Below are the code and all the weights of a small trained network. Each question names an input and a target symbol and asks about switching units off, where a switched-off unit gives its printed mean instead of its output.

import numpy as np


def w(rows, s, z=0):
    codes = np.array(rows[::2]) - 128.0
    scale = np.full(codes.shape[1], s)
    scale[-1] = z or s
    return codes * scale


def norm(h):
    return h / np.sqrt((h * h).mean(-1, keepdims=True) + 1e-5)


def f(y):
    return np.maximum(y, 0)


def softmax(a):
    e = np.exp(a - a.max(-1, keepdims=True))
    return e / e.sum(-1, keepdims=True)


def log_softmax(a):
    a = a - a.max(-1, keepdims=True)
    return a - np.log(np.exp(a).sum(-1, keepdims=True))


def net(x, mask):
    ids = ['ΓΠΩαβεθλξτφψ'.index(c) for c in x.split()]
    T = len(ids)
    res = E[ids] + P[:T]
    u = 0
    for l in range(3):
        r = norm(res)
        for j in range(2):
            rows = slice(2 * j, 2 * j + 2)
            q, k, v = (r @ M[l][rows].T for M in (Q, K, V))
            z = softmax(np.where(np.tri(T) > 0, q @ k.T / 2**0.5, -1e9)) @ v
            o = O[l][rows]
            res = res + np.where(mask[u + j], z, o[:, -1]) @ o[:, :-1]
        u += 2
        y = f(norm(res) @ A[l][:, :-1].T + A[l][:, -1])
        res = res + np.where(mask[u : u + 4], y, B[l][:, -1]) @ B[l][:, :-1]
        u += 4
    return log_softmax(norm(res)[-1] @ U[:, :-1].T + U[:, -1])


Q, K, V, O, A, B = {}, {}, {}, {}, {}, {}
E = w([
[166,61,155,34,98,188,108,104,204],'Γ',
[132,138,210,21,124,128,124,196,165],'Π',
[210,204,249,110,125,121,115,143,101],'Ω',
[31,141,184,185,84,121,196,154,64],'α',
[118,129,100,126,102,75,128,149,158],'β',
[185,123,82,109,110,111,163,140,116],'ε',
[157,85,108,115,141,121,83,35,104],'θ',
[108,49,39,139,101,81,125,97,109],'λ',
[150,106,91,119,65,86,142,129,158],'ξ',
[143,146,84,99,71,100,109,163,120],'τ',
[161,128,114,156,79,141,143,169,132],'φ',
[169,68,131,78,113,174,107,136,98],'ψ',
],0.021)
P = w([
[176,83,156,91,252,112,89,211,143],'0',
[173,117,161,114,66,86,99,92,107],'1',
[149,132,137,103,64,121,101,82,112],'2',
[135,150,112,98,72,134,93,84,116],'3',
[136,160,100,91,83,143,90,95,132],'4',
[134,156,88,84,94,152,82,104,140],'5',
],0.013)
Q[0] = w([
[114,209,125,186,167,35,204,239,113],'L0H1',
[116,148,178,174,183,254,100,5,137],'L0H1',
[132,138,115,72,61,39,108,142,131],'L0H2',
[77,99,164,130,195,102,124,203,66],'L0H2',
],0.0064)
K[0] = w([
[42,254,136,201,141,65,184,191,17],'L0H1',
[165,130,113,233,34,252,118,57,108],'L0H1',
[115,187,178,76,249,88,128,129,136],'L0H2',
[90,175,131,158,90,106,197,135,119],'L0H2',
],0.0052)
V[0] = w([
[62,149,169,33,120,67,152,150,46],'L0H1',
[126,155,185,206,160,76,195,169,105],'L0H1',
[217,78,113,88,166,134,42,130,166],'L0H2',
[92,58,146,69,108,148,179,3,245],'L0H2',
],0.0055)
O[0] = w([
[83,69,84,135,52,150,78,145,213,255],'L0H1',
[74,170,65,134,136,198,205,99,128,152],'L0H1',
[114,72,129,121,79,54,193,150,124,122],'L0H2',
[163,55,143,93,138,161,134,224,254,72],'L0H2',
],0.0088,0.0057)
A[0] = w([
[230,196,86,130,74,135,31,91,170,93],'L0N1',
[145,224,1,147,163,179,12,53,190,2],'L0N2',
[211,206,122,186,65,93,81,63,118,58],'L0N3',
[223,158,212,70,132,122,82,50,109,40],'L0N4',
],0.0086,0.006)
B[0] = w([
[85,51,128,139,99,81,146,80,94,253],'L0N1',
[254,81,97,69,169,113,111,116,98,168],'L0N2',
[131,38,83,100,120,112,85,136,166,201],'L0N3',
[97,84,231,85,90,136,113,131,113,200],'L0N4',
],0.014,0.0052)
Q[1] = w([
[155,120,76,106,125,9,118,134,71],'L1H1',
[81,160,169,143,109,146,181,121,81],'L1H1',
[194,86,130,18,147,17,58,130,12],'L1H2',
[181,61,50,152,129,77,127,135,149],'L1H2',
],0.011)
K[1] = w([
[122,74,160,109,247,67,176,202,20],'L1H1',
[79,168,62,132,53,137,139,128,61],'L1H1',
[165,29,239,129,208,2,108,197,142],'L1H2',
[242,111,50,226,202,64,140,219,150],'L1H2',
],0.0082)
V[1] = w([
[158,176,147,33,82,98,106,117,172],'L1H1',
[214,146,162,125,98,255,96,63,152],'L1H1',
[98,38,162,192,108,107,172,161,178],'L1H2',
[111,171,233,127,214,159,239,134,61],'L1H2',
],0.0091)
O[1] = w([
[72,173,83,247,69,198,148,149,109,112],'L1H1',
[79,204,101,23,93,90,83,152,151,3],'L1H1',
[73,153,112,78,203,164,235,89,82,245],'L1H2',
[165,25,184,123,99,183,150,234,201,63],'L1H2',
],0.011,0.0043)
A[1] = w([
[109,232,3,129,108,250,2,200,179,92],'L1N1',
[98,107,84,113,34,239,91,99,219,1],'L1N2',
[145,124,27,163,84,127,92,175,100,202],'L1N3',
[208,109,102,193,169,68,212,159,134,10],'L1N4',
],0.0097,0.0032)
B[1] = w([
[215,136,103,115,115,195,107,119,251,172],'L1N1',
[23,157,90,173,74,122,118,107,191,255],'L1N2',
[146,160,119,159,165,63,163,157,158,211],'L1N3',
[106,157,85,154,72,110,133,126,169,168],'L1N4',
],0.016,0.0051)
Q[2] = w([
[34,154,141,178,124,198,153,106,75],'L2H1',
[171,126,29,168,120,52,238,146,168],'L2H1',
[95,184,145,150,105,118,127,164,125],'L2H2',
[117,110,203,114,100,245,55,98,106],'L2H2',
],0.013)
K[2] = w([
[107,177,95,120,152,216,117,105,130],'L2H1',
[144,26,95,132,249,84,176,167,171],'L2H1',
[83,147,84,117,145,165,74,95,163],'L2H2',
[81,57,161,105,108,203,114,151,109],'L2H2',
],0.015)
V[2] = w([
[92,35,198,192,234,105,159,146,127],'L2H1',
[160,110,71,118,105,8,157,17,143],'L2H1',
[98,45,201,175,142,164,176,116,80],'L2H2',
[161,131,174,169,125,112,153,226,106],'L2H2',
],0.011)
O[2] = w([
[211,135,162,40,102,141,40,30,186,253],'L2H1',
[23,247,153,134,172,192,124,146,181,37],'L2H1',
[119,52,141,105,209,110,204,163,126,255],'L2H2',
[200,150,208,155,166,113,126,154,104,127],'L2H2',
],0.011,0.01)
A[2] = w([
[113,179,125,140,160,162,176,117,86,29],'L2N1',
[72,131,193,179,137,119,165,134,23,224],'L2N2',
[157,109,75,141,95,71,135,131,150,30],'L2N3',
[147,35,245,82,202,128,150,163,4,253],'L2N4',
],0.018,0.0055)
B[2] = w([
[137,42,157,80,89,132,73,191,73,131],'L2N1',
[209,73,177,58,91,52,101,131,151,177],'L2N2',
[103,172,133,115,198,152,170,212,127,152],'L2N3',
[248,38,137,75,203,99,43,254,92,252],'L2N4',
],0.016,0.028)
U = w([
[123,215,86,49,170,101,167,195,93,99],'Γ',
[176,76,1,191,132,97,171,179,106,12],'Π',
[62,150,62,180,139,210,71,193,39,254],'Ω',
[189,145,62,109,86,168,70,69,22,132],'α',
[162,82,166,146,189,146,177,60,137,88],'β',
[150,159,180,176,201,129,166,152,179,126],'ε',
[188,179,170,93,118,191,68,124,219,97],'θ',
[68,150,153,87,232,145,132,91,83,169],'λ',
[90,83,208,46,79,108,149,143,109,64],'ξ',
[130,173,155,216,152,60,48,126,83,135],'τ',
[168,104,145,114,178,193,45,211,72,206],'φ',
[159,170,117,61,169,98,151,150,174,39],'ψ',
],0.0089,0.0078)

Each question gives the input, a string of symbols that net reads in full, and the target symbol t.
The units are the heads (2 rows each of Q, K, V and O) and the neurons (one row each of A and B). Each row of codes is followed by its name. A weight is (code - 128) times the scale printed after its matrix; where a second scale follows, it is the last column's (O, A, B and U).
mask holds one flag per unit, layer by layer, with each layer's heads first. A switched-off unit (its flag False) gives its mean, the last column of its rows in O or B, instead of its output. The means were averaged over made-up inputs and are rounded, as every weight is.
A unit's drop is (log p(t) with every unit on - log p(t) with that unit switched off) / (log p(t) with every unit on - log p(t) with every unit switched off).
The circuit of an input: a set's keep is (log p(t) with only the set's units on - log p(t) with every unit switched off) / (log p(t) with every unit on - log p(t) with every unit switched off). Starting from the 12 units with the biggest drops (on a tie, the unit counted first), units are removed one at a time, each time the one whose removal leaves the highest keep (on an exact tie, the one counted first), for as long as the keep stays at least 0.8.
circuit, biggest first: the units of the circuit, biggest drop first
unit that matters most: the unit with the biggest drop
k most important neurons: the k neurons with the biggest drops, biggest first
drop when u is switched off: that unit's drop, to one decimal
input θ α α Π φ, target θ: circuit, biggest first	[L2H1; L2N4]
input α α ε ψ φ τ, target α: unit that matters most	L1H2
input α Π β, target α: circuit, biggest first	[L1H2; L2N4; L2H2; L0H1]
input α Π Π Γ Γ τ, target α: 3 most important neurons	[L0N1; L2N4; L2N2]
input Γ Π α τ ε β, target Γ: circuit, biggest first	[L2N3; L2N4; L1H1]
input λ ε θ ε, target λ: 3 most important neurons	[L2N4; L1N4; L2N2]
input τ α α, target ξ: 3 most important neurons	[L0N1; L1N2; L2N4]
input Π α Π, target ξ: circuit, biggest first	[L1H1; L1N2; L2N4]
input β Π α β, target β: 2 most important neurons	[L2N4; L1N4]
input Π Π Π θ Π, target θ: circuit, biggest first	[L1H1; L1N1; L2N4]
input Π Π θ Π, target Ω: 3 most important neurons	[L0N1; L1N2; L2N4]
input Π φ τ τ, target Π: 2 most important neurons	[L2N4; L2N3]
input Γ α ε Π τ, target Γ: 3 most important neurons	[L2N3; L2N4; L1N3]
input ε θ β, target ε: unit that matters most	L1N4
input Γ φ α τ, target Γ: circuit, biggest first	[L2N4; L2N3; L2N2]
input α Ω Γ α, target ξ: 3 most important neurons	[L0N1; L2N4; L1N2]
input ε α τ β τ, target ε: 3 most important neurons	[L0N3; L1N4; L2N4]
input θ Π ε α α ε, target θ: circuit, biggest first	[L2H1; L2N4]
input Π Π Π, target Ω: 4 most important neurons	[L0N1; L2N4; L2N2; L1N2]
input Π α α α β, target Π: unit that matters most	L0H2
input α α α ψ α α, target θ: 2 most important neurons	[L0N1; L1N1]
input Π Π ψ Γ τ ε, target Π: 4 most important neurons	[L2N4; L0N1; L2N3; L2N2]
input λ α Π β, target λ: 2 most important neurons	[L2N4; L2N2]
input α τ α Π α α, target θ: drop when L1N1 is switched off	1.0
input ε α α α, target Ω: drop when L1N1 is switched off	0.2
